Here is a tiny trained network, its code and every weight. The questions are about switching its units off for an input and a target symbol, where a switched-off unit gives its printed mean instead of its output.

import numpy as np


def w(rows, s, z=0):
    codes = np.array(rows[::2]) - 128.0
    scale = np.full(codes.shape[1], s)
    scale[-1] = z or s
    return codes * scale


def softmax(a):
    e = np.exp(a - a.max(-1, keepdims=True))
    return e / e.sum(-1, keepdims=True)


def log_softmax(a):
    a = a - a.max(-1, keepdims=True)
    return a - np.log(np.exp(a).sum(-1, keepdims=True))


def net(x, mask):
    ids = ['αδεζηλμστφψω'.index(c) for c in x.split()]
    T = len(ids)
    res = E[ids] + P[:T]
    u = 0
    for l in range(3):
        r = res
        for j in range(2):
            rows = slice(3 * j, 3 * j + 3)
            q, k, v = (r @ M[l][rows].T for M in (Q, K, V))
            z = softmax(np.where(np.tri(T) > 0, q @ k.T / 3**0.5, -1e9)) @ v
            o = O[l][rows]
            res = res + np.where(mask[u + j], z, o[:, -1]) @ o[:, :-1]
        u += 2
    return log_softmax(res[-1] @ U[:, :-1].T + U[:, -1])


Q, K, V, O = {}, {}, {}, {}
E = w([
[130,158,233,140,120,151,155,135,87,94,69],'α',
[147,168,147,97,208,139,96,140,180,121,71],'δ',
[84,139,163,148,134,66,63,151,48,154,64],'ε',
[127,134,112,68,93,46,26,164,45,111,86],'ζ',
[160,162,210,102,109,113,57,107,33,136,158],'η',
[128,73,202,153,165,137,107,199,51,191,119],'λ',
[123,32,141,166,103,130,30,165,205,84,144],'μ',
[93,159,83,220,238,78,65,152,136,128,171],'σ',
[153,167,46,145,105,71,105,43,143,87,132],'τ',
[217,143,164,115,91,63,76,169,120,164,4],'φ',
[161,212,58,203,136,157,130,158,33,154,111],'ψ',
[53,107,105,112,230,243,115,52,100,73,219],'ω',
],0.018)
P = w([
[169,110,142,152,162,171,100,104,52,115,140],'0',
[95,219,130,105,147,119,127,130,125,156,109],'1',
[96,245,114,126,147,141,140,127,128,110,115],'2',
[123,188,146,125,130,136,139,146,124,137,127],'3',
[131,209,119,134,112,153,128,119,115,131,130],'4',
[150,164,134,133,131,131,117,154,89,152,128],'5',
[157,168,129,148,119,142,131,150,83,139,135],'6',
[176,133,117,158,127,139,143,154,78,133,146],'7',
[186,135,130,152,113,118,135,153,53,149,133],'8',
[151,156,134,154,118,72,135,156,45,144,144],'9',
],0.012)
Q[0] = w([
[175,115,133,153,182,172,160,103,94,233,155],'0.h0',
[165,229,34,135,160,120,149,101,29,207,98],'0.h0',
[159,105,172,115,130,144,97,176,36,59,148],'0.h0',
[139,95,157,58,162,122,140,54,176,105,133],'0.h1',
[161,173,184,141,119,88,3,88,72,75,172],'0.h1',
[235,178,99,99,180,184,82,170,74,92,127],'0.h1',
],0.0061)
K[0] = w([
[114,128,124,170,155,138,254,91,25,151,124],'0.h0',
[229,231,97,137,186,173,61,131,49,151,128],'0.h0',
[180,90,190,127,41,81,75,143,65,103,113],'0.h0',
[72,234,121,93,106,77,195,190,74,182,182],'0.h1',
[141,134,85,208,83,148,155,129,93,86,176],'0.h1',
[168,110,129,172,201,217,46,37,14,201,94],'0.h1',
],0.0064)
V[0] = w([
[136,86,148,199,106,178,116,207,120,135,172],'0.h0',
[78,135,141,124,118,147,123,142,104,115,2],'0.h0',
[95,131,69,36,168,169,84,157,193,83,133],'0.h0',
[36,148,188,126,167,51,161,57,144,132,141],'0.h1',
[103,160,170,122,120,182,95,161,73,130,162],'0.h1',
[158,120,185,92,170,249,196,156,130,193,155],'0.h1',
],0.0082)
O[0] = w([
[61,189,181,139,110,151,187,114,113,116,97,139],'0.h0',
[106,135,116,115,96,111,104,90,132,124,87,207],'0.h0',
[132,140,174,64,132,59,118,95,63,155,151,32],'0.h0',
[176,128,80,125,148,150,69,55,110,76,168,70],'0.h1',
[39,130,210,161,123,2,15,137,65,122,141,255],'0.h1',
[60,188,49,111,150,78,210,107,175,57,142,112],'0.h1',
],0.0095,0.0077)
Q[1] = w([
[144,115,156,204,158,173,116,129,165,161,235],'1.h0',
[163,125,190,135,92,159,95,65,63,90,48],'1.h0',
[63,197,255,134,168,88,124,135,7,145,95],'1.h0',
[102,108,62,26,81,178,175,145,155,83,145],'1.h1',
[124,162,175,129,52,168,164,70,205,154,123],'1.h1',
[110,126,150,124,102,121,204,65,153,204,167],'1.h1',
],0.0055)
K[1] = w([
[95,110,107,174,131,112,117,104,104,157,94],'1.h0',
[80,104,93,165,158,143,135,179,148,117,118],'1.h0',
[145,84,68,225,90,102,116,154,160,127,128],'1.h0',
[121,197,162,156,204,89,159,102,239,155,170],'1.h1',
[156,184,106,125,129,137,189,167,146,102,109],'1.h1',
[115,131,102,2,170,162,69,120,193,230,123],'1.h1',
],0.0062)
V[1] = w([
[133,165,122,79,2,165,163,74,128,120,94],'1.h0',
[159,122,150,95,98,142,176,169,111,182,69],'1.h0',
[83,27,173,163,102,114,169,136,153,187,167],'1.h0',
[150,109,71,127,187,169,81,100,151,86,73],'1.h1',
[89,162,85,165,67,126,85,121,95,102,79],'1.h1',
[109,146,95,164,161,197,189,123,123,79,107],'1.h1',
],0.0081)
O[1] = w([
[223,55,249,3,153,85,174,195,46,200,52,49],'1.h0',
[123,138,155,82,61,219,165,117,127,185,93,109],'1.h0',
[69,49,162,131,102,134,32,183,148,130,198,89],'1.h0',
[133,117,150,105,75,49,218,69,120,116,91,96],'1.h1',
[123,59,97,138,151,154,195,63,100,156,28,250],'1.h1',
[99,34,169,168,124,75,139,124,198,224,168,42],'1.h1',
],0.0074,0.016)
Q[2] = w([
[80,91,66,75,187,128,68,144,72,172,151],'2.h0',
[209,103,88,34,101,84,181,254,169,65,226],'2.h0',
[172,144,153,71,24,113,145,114,226,114,150],'2.h0',
[108,152,97,64,47,141,147,200,147,184,187],'2.h1',
[117,77,144,95,119,160,89,104,166,140,59],'2.h1',
[94,128,61,156,133,152,148,150,52,197,101],'2.h1',
],0.0058)
K[2] = w([
[202,125,134,165,156,82,131,100,188,158,131],'2.h0',
[103,119,236,105,206,176,84,47,180,128,127],'2.h0',
[83,144,117,148,254,102,93,76,105,215,105],'2.h0',
[162,138,113,70,103,103,33,157,210,106,95],'2.h1',
[102,138,118,113,113,176,149,142,152,164,146],'2.h1',
[100,9,119,155,158,147,87,90,112,122,116],'2.h1',
],0.0058)
V[2] = w([
[208,144,89,186,161,43,55,55,211,176,135],'2.h0',
[195,80,205,121,55,100,130,171,190,151,62],'2.h0',
[160,50,138,155,49,7,60,143,111,83,150],'2.h0',
[114,131,135,5,175,118,63,189,214,5,127],'2.h1',
[70,191,102,168,109,193,100,132,92,135,171],'2.h1',
[243,245,160,158,101,1,127,190,121,93,117],'2.h1',
],0.0057)
O[2] = w([
[197,25,47,134,112,161,202,189,247,120,136,149],'2.h0',
[123,168,114,174,3,49,105,141,189,55,111,29],'2.h0',
[117,76,153,38,92,159,68,158,110,51,33,104],'2.h0',
[141,73,253,158,152,59,123,81,185,128,107,59],'2.h1',
[243,188,166,45,179,152,165,206,107,132,106,250],'2.h1',
[213,175,68,148,156,173,95,130,128,231,50,80],'2.h1',
],0.0071,0.019)
U = w([
[66,156,147,206,75,118,135,57,125,105,66,105],'α',
[136,133,146,128,191,73,121,99,176,141,95,121],'δ',
[28,38,52,185,133,156,75,75,98,158,30,29],'ε',
[83,114,80,17,88,182,130,122,74,91,68,140],'ζ',
[161,163,149,124,143,140,63,107,77,115,148,28],'η',
[6,146,86,80,104,181,118,232,125,153,128,57],'λ',
[120,130,197,121,107,147,61,172,154,138,152,254],'μ',
[116,181,73,205,162,161,31,183,197,61,130,109],'σ',
[218,128,63,87,71,166,153,201,98,110,210,118],'τ',
[162,201,96,133,40,154,148,221,186,74,69,143],'φ',
[111,176,93,84,123,108,200,161,90,253,159,224],'ψ',
[103,149,128,89,138,86,197,151,116,25,198,167],'ω',
],0.0045,0.0059)

Each question gives the input, a string of symbols that net reads in full, and the target symbol t.
The units are the heads (3 rows each of Q, K, V and O). Each row of codes is followed by its name. A weight is (code - 128) times the scale printed after its matrix; where a second scale follows, it is the last column's (O and U).
mask holds one flag per head, layer by layer. A switched-off head (its flag False) gives its mean, the last column of its rows in O, instead of its output. The means were averaged over made-up inputs and are rounded, as every weight is.
A unit's drop is (log p(t) with every unit on - log p(t) with that unit switched off) / (log p(t) with every unit on - log p(t) with every unit switched off).
The circuit of an input: a set's keep is (log p(t) with only the set's units on - log p(t) with every unit switched off) / (log p(t) with every unit on - log p(t) with every unit switched off). Starting from all 6 units, units are removed one at a time, each time the one whose removal leaves the highest keep (on an exact tie, the one counted first), for as long as the keep stays at least 0.8.
circuit, biggest first: the units of the circuit, biggest drop first
unit that matters most: the unit with the biggest drop
which heads matter: for each layer, one digit per head in row order, 1 if its drop is at least 0.15 and else 0, layers parted by /
input λ δ τ ζ ψ λ, target ω: which heads matter => 11 / 11 / 01
input φ μ ω, target α: circuit, biggest first => (2.h0, 1.h0, 0.h1)
input ψ μ λ τ τ δ ψ τ σ, target λ: unit that matters most => 1.h1
input ω τ φ, target δ: circuit, biggest first => (0.h1, 2.h1, 1.h0)
input τ λ α ω ψ η φ φ μ, target φ: circuit, biggest first => (2.h0, 1.h1, 0.h1)
input ε φ α α ζ μ, target ζ: which heads matter => 11 / 01 / 10
input λ ω α τ, target ω: circuit, biggest first => (2.h1, 1.h0)
input ψ δ ζ α ψ α ψ μ, target ψ: circuit, biggest first => (2.h0, 0.h0)
input α τ σ ψ τ φ φ ζ, target ε: which heads matter => 11 / 11 / 01
input λ φ φ α ζ ζ ω η, target ω: circuit, biggest first => (2.h1, 0.h1, 1.h1)
input σ λ φ α α α φ λ λ, target φ: circuit, biggest first => (2.h0, 0.h0)
input ψ ψ φ ψ λ δ, target ψ: which heads matter => 00 / 00 / 10
input τ ω λ ω, target ω: which heads matter => 01 / 00 / 00
input σ ψ α λ λ α ψ μ, target ψ: unit that matters most => 0.h0
input φ φ σ ω μ, target α: which heads matter => 11 / 10 / 11
input φ δ μ, target α: circuit, biggest first => (2.h0, 2.h1, 1.h0, 0.h1)
input ψ φ τ, target ψ: circuit, biggest first => (2.h0, 1.h0)
input μ ζ ε, target μ: circuit, biggest first => (1.h0, 2.h1, 0.h1)
input α ζ ζ, target ε: which heads matter => 01 / 11 / 01
input δ ψ σ, target ψ: which heads matter => 01 / 00 / 10
input ζ η ζ, target η: circuit, biggest first => (1.h1, 0.h1, 2.h1, 0.h0)
input μ ζ ω ε, target μ: circuit, biggest first => (2.h1, 1.h0, 0.h1)
input η λ ζ ψ ε ζ ψ η, target ψ: which heads matter => 00 / 00 / 11
input α σ δ α σ ω, target σ: circuit, biggest first => (1.h0)
input ψ μ ψ τ, target ψ: which heads matter => 10 / 00 / 10
input η φ σ η φ μ δ, target σ: circuit, biggest first => (0.h1, 1.h0)
input ψ ζ σ φ μ ζ η φ μ μ, target λ: circuit, biggest first => (0.h0, 1.h1, 2.h1)
input φ ζ α ζ σ ψ η ψ, target ψ: which heads matter => 00 / 00 / 10
input α λ ζ σ ε λ λ τ ψ δ, target ψ: which heads matter => 11 / 00 / 10
input φ μ ζ τ ε τ ψ α, target ψ: which heads matter => 10 / 00 / 10
